Each row has a class, written after it.
[-38 -57  46  41 -20 -14   7 -24 -15  -5 -26 -74 -27  -4 -40 -17  13  40
 -22  52  -4  -8  16   7  -8  50 -13  17 -13 -20  28  -8  41 -20] => (119)
[ 36 -77  12 -21   1 -21 -65 -54 -33 -19 -13   5  -8  -9 -56 -53  10 -26
 -10  17  -6   0  -5  39   0 -28   5  24 -27 -13  13  -1  -1  10] => (51)
[-15 -77  21  -1   0  18 -22  43 -41  29  20 -57  -3  12   5 -33  11  26
  11  35   8  31   4 -42 -25  31  35   1  21   4   3 -20  28   1] => (134)
[ 14 -38  -2   4   2  -5 -53 -41 -18 -13  31  32  27   8 -41   5  -4 -31
  16   4  -2  15  -5   6 -19 -25  20  38 -27  -3  -7   3 -11  23] => (105)
[ 24 -43  -8  -3  -8   6 -51 -25 -28   1  59  34  -5  10 -30   9  11 -38
 -14  -2   1 -28  -1 -17  22  24  15  15 -24  -5  -3   8 -15  61] => (117)
[ 16 -39  33 -30  -2   0 -57 -40 -45 -13  31  24  17   2 -26 -11  17 -15
 -13   6  -4  -9  25 -22  17  12   5  36  -9  -4 -15   0 -14  50] => (119)
[ -5 -65  16  -1  20 -38 -39 -57 -60 -35 -26  -1   0 -32 -25 -24  38 -16
  10  38 -33  -9  15  10 -11  16 -12  39  -2  -4 -14  -1 -29   3] => (59)
[  1 -52 -23   5  -9   9  64 -13 -29  -4  -9   5   0  36 -51 -22  17  -7
  -2  11 -18  11 -18  11  15  -7  -1  22   2 -11  51 -18  15   6] => (24)
[-13   4  21 -16 -37  23 -64 -17 -54  -8 -18   8  -1 -22   1  -5 -34  30
  41   4  -8   2  -8  32   4   9 -11   5  46 -11 -23 -25  12 -11] => (134)
[-57 -14 -12 -13 -32   1  23   7  17 -15 -28  -2 -28 -39 -29  -4  31   5
  -1  29 -12 -43  -9  47   3  18 -12  -9 -16  -2   0  -5  -9 -41] => (92)
[ 11  36  33   2   8 -32 -39 -43   5 -24 -48 -21 -42 -47  25  51   3  46
  53 -81  26   8  11 -19 -41 -21 -25 -24  -7  22  -8   9 -10 -42] => (23)
[ -1  63  -1 -43 -43 -10 -22  -2 -15  24 -46  22  -6  14 -36 -56  27  23
  16 -57  -4  -5   1 -27  52  14  10  20  11   8  24  -8  17  -6] => (51)
[-25 -71   4 -16  12 -38 -29 -43 -20 -19  18  12  23  -2 -54 -50  44 -18
   0  37   3  16  12  -1  -1 -24  -3  46 -42  -7  17  -2 -14 -13] => (105)
[106   7  23  70  23  18  -9 -42 -16 -74 -28 -40  30 -41  33 -48  10   5
  32  -7  -3 -52 -30  44  -7 -22 -41  35 -27 -13 -39  -7  39  75] => (23)
[-12 -21 -44  33  -7  19  70  10   2   9   1  -2 -17   9 -54 -35  35  16
  -3  11  25 -13 -12  32  -5  29  -3  20 -22  48  65  -6  61   2] => (24)
[ 10 -59 -37  27  15 -17 -24 -16  -7   5  12 -12  13   8 -75 -25  46 -19
 -15  21   7   2   9 -13  -6  -3  11  44 -39   7  21 -13   3  25] => (117)
[-20 -18 -33  23  25  22  36  -7  27  15 -36  42  -8   5 -59  50 -27  18
 -11 -22  40  65  -4  43  11 -11 -24  21  25   0  51 -65  34 -40] => (24)
[-18  -2 -34 -11 -30   1 -19  33 -11   1  -3 -23  19  69 -29 -18 -45 -14
   6  31 -33   0  18  42 -18 -42  32 -32   3  -6  44 -25  19  16] => (12)
[-43 -29 -16  22   1  13  58  53  10 -24 -45  54 -50   3 -31  39  -9 -14
 -22  23  14   2 -24  42  -8  -4 -41 -11  11   8  10 -39 -23 -38] => (119)
[-56 -76   5   9 -14 -27  18 -34  12  -4 -34  17 -59   6 -50  -9 -10 -24
  -1  -8 -13   8 -14  37 -11 -13 -12  13  11 -15 -15 -48 -38 -24] => (105)
[-71 -52 -13  27 -20 -46 -44  -8  40   8  -8 -89  -5 -17 -27 -17  10  21
  22  64  -8  32  34  28 -60   6   7   4 -43  -3  10 -29   9 -65] => (92)
[ -5 -57  -1  37  -9  36  23  23  51  -8   4  22 -42  -5 -26  43   0 -22
 -17 -26  -9   0 -27  12  22  -1 -21  -5   5 -22   1 -43  -6 -27] => (105)
[  6 -54 -49  33  17  24  -1   3 -12  23  -9 -41 -28   3  10 -16   1 -27
  16  16 -35 -32 -15  11 -17  25 -45   9  18  13  20 -36  28 -35] => (192)
[ 34 -37 -14 -40  36  -1 -36 -51 -23  -4  11   8  18 -14  -3 -13  51 -29
 -13  -6 -16  10  30   0  22 -29  21  15 -24 -15  -6   1 -27  15] => (192)
[  3  -8  10 -16 -15 -31 -15 -45 -15 -26 -21  11 -10 -34 -21 -35  35  10
   5  13 -11 -12  12  27 -11   4  -1   7 -13  14 -16   9   9  26] => (24)
[-17 -61 -13  15 -10  -7  25  17   9 -22  13  29 -16   6 -32   2  -1 -26
  16 -11  35  28 -21  20 -18   3 -21  36 -48  14  29 -34 -20 -20] => (46)
[-17  14  -3 -23  29  -9 -22 -29 -39   0  -2  16  43  -3   2 -19 -12 -22
   1  11  -1  31  30  30   8   5   9  58 -29  -7   3 -15  -1  30] => (51)
[  4  13 -27   2 -20  14  47  25 -18  25 -24  -3 -27  34  -4  31 -22  -2
 -18  11  25  36 -12  14  17 -31   9 -36  34 -10  34 -35  -1 -10] => (46)
[ 38 -25  -7 -29   1 -25 -36 -36 -22  -7  15  33  13  12 -30 -27   0 -19
 -14  33  24  11  -1  13   5 -19  14  -2 -14  -6   7   5  12  57] => (24)
[ 52  -8  19 -13  -1   0 -14  -4 -20  10 -32  45  28  15 -49  13  -6  47
 -24  -7  17  71  36 -18  -3 -14  -3  20  40  23  45 -15  56  29] => (24)
[  5 -43 -14 -18 -10 -66 -43 -54  -2 -18  -1  -6 -20  -7 -28 -17  25 -40
  -5  21 -12  -6  26  18 -13 -10  11  -4 -42  -7 -13   2 -49  24] => (59)
[-33 -72  48  -2   8 -52  -5 -25  -2 -24  -3  -1 -11  45 -56 -69  11  43
  22  23   3 -25 -13  12 -22 -10  28 -25  29   9  -5 -33   8  -1] => (23)
[ 11 -10  -9  -9   6  -8 -32 -14 -25 -18   9  37  15  -5 -31 -34  37 -20
  -9   2  -7   3  19  15  28   8  31  23 -13  14   2   8 -14  30] => (59)
[ 15 -54  -3 -12  -4   1 -56 -40 -50 -25   1   6  -2 -26 -53 -27  20 -39
  -9  27 -14  -9  21   0  21  -8  -1  60 -25  19 -15 -11 -29  41] => (51)
[  4 -34 -31  20  29  -1 -22 -39 -13   8  46  12   7  -4 -14 -19  41 -27
  -2  -1   2  -5 -10  -2  14  11   8  31 -38 -18   5   3  -9  12] => (117)
[ -2 -18   0  23 -17 -14 -31 -10 -32  -5  -7   0  15  13 -37 -21   8  -5
   1  11 -23   8   8  -6  -2  18  15  38 -12 -12  -5  -8   1  41] => (117)
[-46 -35 -41  15  -4 -11  41   9  15  -2 -21  42 -24  -9 -17  13   1 -20
  16 -38 -29   5 -14  36 -33   9 -40   8 -18  12  24 -42  -8 -68] => (23)
[-57 -25  35 -37 -19   6 -55  41  -2 -31  -8  -1  40  16 -33  31 -58  10
  29  20 -19  19  -3   5 -56 -19   4 -14  25   4 -14  -5 -17 -27] => (119)
[ 19 -28   3 -12  -3 -22 -39 -50 -42 -29   2  70  29 -13 -32  19  13 -10
   3   0  -6  15  19   9  -7  -9  -8  32 -27  -5  -6 -26 -13  23] => (23)
[ 25 -53   3  19  37  16  25 -32 -17 -23  -5  41  14   5 -62  13  27  10
   0 -44  -8   9  -9  12  17 -23  -5  35  -4   2  48 -15  10 -35] => (23)
[ 58 -51   0 -12 -17 -28 -16   4   0   4 -21 -15   6  15 -55   0  40  -6
 -24 -10 -39 -27  11 -33   1   1  -4 -15 -19 -20  46 -11  35  -2] => (23)
[ 17 -63 -11  -6  21 -25 -27  -5 -47 -25  -5  10  29 -17 -30  -6  27 -27
   2  71  -7  -5   3  -1 -30 -12 -28  34  -6  14   0 -24  -5   3] => (46)
[ 18 -12 -24 -28 -19 -12 -53 -47 -24 -12 -23   8  12  -4 -50 -15  -8 -33
  16   0  11  -7   9  40   4 -32   2  41 -26 -11   0 -24 -20  35] => (92)
[ 31 -71   1  12  18 -18 -20 -62 -28  -9 -11   9 -11  12 -64  -9  32 -17
   2 -13 -18   8   3   1  -7  -7  37  44 -30  -2  11   9 -18   8] => (192)
[-10 -41 -33  56   1  10  33  33  23   1 -12 -23 -68  -8   2  51  23 -21
   2   1 -12  23 -20  -6 -12  13  13 -24 -15  -6   4 -25  -8 -25] => (24)
[ 33 -17  -6  -1 -21 -16 -40 -49   2  -2 -10  -4  -3 -13 -45 -25  23   5
   2  21  18 -18  -3  17  -5 -16  16  16 -19  -3 -12  -1   3  28] => (92)
[-39   2 -45  -3  19   4  27  21  22  -7 -19  38   1  -2 -35 -15  -9 -39
  -5 -22 -12  -2 -21  60  22   0  -4   7  -2   4  28  -6 -18 -40] => (59)
[  5 -58  11 -17  -5 -13 -48 -34 -39 -23   2 -15  14  -6 -38 -28  44  -1
  24  24  20  -2  20   0  -5   1  16  48 -43  -6   9 -19  -4  27] => (92)
[-83 -46  -9  -4 -59 -27 -30  -7 -13 -33 -12 -26 -16 -30 -34 -33  35   9
  28  38   8  11  23  37 -65  11 -14  18 -67  27  -2 -18 -15 -34] => (119)
[ 22  27 -17 -19 -22  23 -29 -14 -48  17 -38 -37   6  10  -2 -62 -18 -11
 -13 -13  -9 -22  11  25  47  -5   1  11  10 -27  31 -19  47  45] => (12)
[ -4 -11 -39  48 -29   9  70  19  27   3   8  59 -33   0  -5  41  16  -4
 -18   9   4  36 -10  43  -8   2 -14  -4 -16  12  17 -41  -7 -31] => (46)
[-24 -14 -51   2 -11  -5  17 -41 -30 -31 -22  46 -10 -12 -29  -8  35 -25
  30 -11  13 -32  -6  62 -15  -1 -23  42 -68  -1  23 -36  -4   6] => (12)
[-46 -12  -5  12 -13   7  49  47   0 -11 -60  37 -43  12 -28  59  -8   6
  11 -18  24  45 -15  10  -5   6  -5   9 -13  -8  25 -50 -22 -38] => (51)
[-36 -48 -50  30 -21  -6  33  14  -6   4   5   6 -22  -6  -9 -23  54  -3
  -8  23  -7  38  15   4  -5  -8 -10  -2 -35   9  24 -50  -7 -45] => (23)
[-44 -19 -20 -40  35 -31  29 -14  15  -2 -22  25  -1  13 -59  -2  41 -14
  -9 -25   1 -10  18  25  31  -1  17   3   1  -2  32 -26 -29 -24] => (59)
[-42 -34  25  10  30  -8 -33  24 -21  22  51  10 -32  25  42 -22  25   7
   4  10  -2  -7  44  17 -21  93  66 -13 -19  38  11  -3  40  20] => (192)
[  19    5  -33  -14   66   15   28   63   -9  -77  -34  -48   41  -59
   54   38  114  -41   31   26   18  -71   20   12  -14   22  -28   24
 -114  -13   -3  -21    4   37] => (192)
[  7 -10   9 -11  -9 -17 -26 -24 -40  -7   0  16  22 -11 -19   5  -5 -17
  -3  17 -18  27   8   3  -6  -8  13  28  -5   0  -5   8 -18   7] => (46)
[ 31 -43   8   1 -27 -25 -35 -27 -38 -11   3  11  -9  19 -32  -6  16 -34
   1   3  -7   4  28  -7  10  18  21  55 -53 -17  12  -9 -18  61] => (92)
[  6 -59  54  -1  49  -3   5 -51 -42 -31 -38 -36 -14   1 -43 -27  13  60
  14  18  81   7  -3  40  12 -32 -18  11  40   5  44 -43  36 -17] => (46)
[ 36 -46  -8 -30  -4 -15 -33 -49 -51 -22  13  29  39  -9 -26 -16   0 -31
  -6  18 -21 -12  17  -1  -1 -22 -35  31 -16  -2   3 -16  -9  37] => (23)
[ -23 -100   48   10  -41   12   20  -28   22  -29    2  -54   11  -22
  -71  -37   -2   39  -19   69    7  -29  -12   37  -20   18   -4   19
  -16  -11    2    0   27   11] => (92)
[-35 -14 -15   2  26  27 -10   7 -30 -31 -17  31  12  10 -32  36   4 -17
  16  23   6 -27  -3  47  12   5 -24  23   9 -11   4 -67   0  -7] => (119)
[ 18 -43  -3  57 -14  16  -5  17  35  35  70 -47 -13  20   9   5  29  18
  15  -6 -55  -1  -1 -26 -17  42  42 -12  -7  -2   3   2  29 -25] => (134)
[ 38 -68  23  19  31   8 -56 -41 -34 -23  19   5 -11  12 -24  17 -27 -42
 -14  14 -21 -11  29  15  17  12  16  39  -2   2 -18 -15 -19  66] => (192)
[-72 -58  21 -41 -25 -36 -17 -21  -2 -11 -42 -45  17 -24 -85 -70 -10   3
 -25  20 -20  -7  17  33 -27  -2  14  24  -4   5 -22   7 -16  26] => (117)
[ -7 -17  -8 -45 -11 -32 -46 -47 -41   1   4  57  14  14 -38 -38 -13 -24
   2  -8 -18   3  -4  13  -8 -25   8  16  13  -2 -17  14 -38  32] => (117)
[ -2  -8 -23 -27  16  -8 -24 -21 -29 -20 -11  15  26   1 -48 -31  23 -32
  -9   7   1 -32  18  19  34 -10   3  42 -44 -12  29 -10   4  31] => (12)
[ 19 -57   5  52 -38 -50 -38 -65 -10  15 -29 -42 -29  24 -52 -15 -27 -16
  34 -30 -29   6   6  25 -93  12  15  49 -34  13   7  -7  28  30] => (105)
[-48 -54 -25  25  -2  13  65  31 -11 -19  -1  -3 -24  20 -18  -5   8 -16
 -15  37  12 -12 -18  47  29  12 -19 -18 -29 -30  53 -56  13 -30] => (23)
[  3   7 -17  -8  19  -4  41 -14  11  -9 -24  10 -23  -8   3  10  28  -8
 -14 -14  -5 -12   7  17  28 -17  -9 -21  26  -1  -8 -16 -34   4] => (59)
[  5 -84 -11   1 -26  -7 -18 -36 -32  -6  28  37   7   0 -66  -3  28 -25
 -17   8 -33  -8  10 -23  18  18 -16  37 -28  -4  24 -28  -7  -2] => (23)
[-34 -57 -18  23   4  -9  50  -5  19  -8 -49 -19  -4 -10 -66 -36  12   7
 -16  31   6 -11 -15  45  -7  19 -24  21   9   5  19 -37  15 -16] => (59)
[ -2 -10 -22  15   4   6  58 -14 -20  -1 -38 -88 -17   2  10 -56  58  20
  32   1  24 -12   8  13  -2 -17  -9  29 -23  -1  31 -27  15   5] => (92)
[  1 -66 -15 -58  47 -15 -48  11 -41   5  -1 -57  33   0  -6 -41  35 -53
   8  31 -55 -50  26  35 -45  -3  40   4 -14  -1  12   8  14  18] => (92)
[  7 -46   8   3   2   1 -50 -30 -35  -8  16   1  25   1 -73  -7  12  -1
  -1  38  11   4  26  -8  -6   1  46  60 -15  28  -5   2  -7  49] => (92)
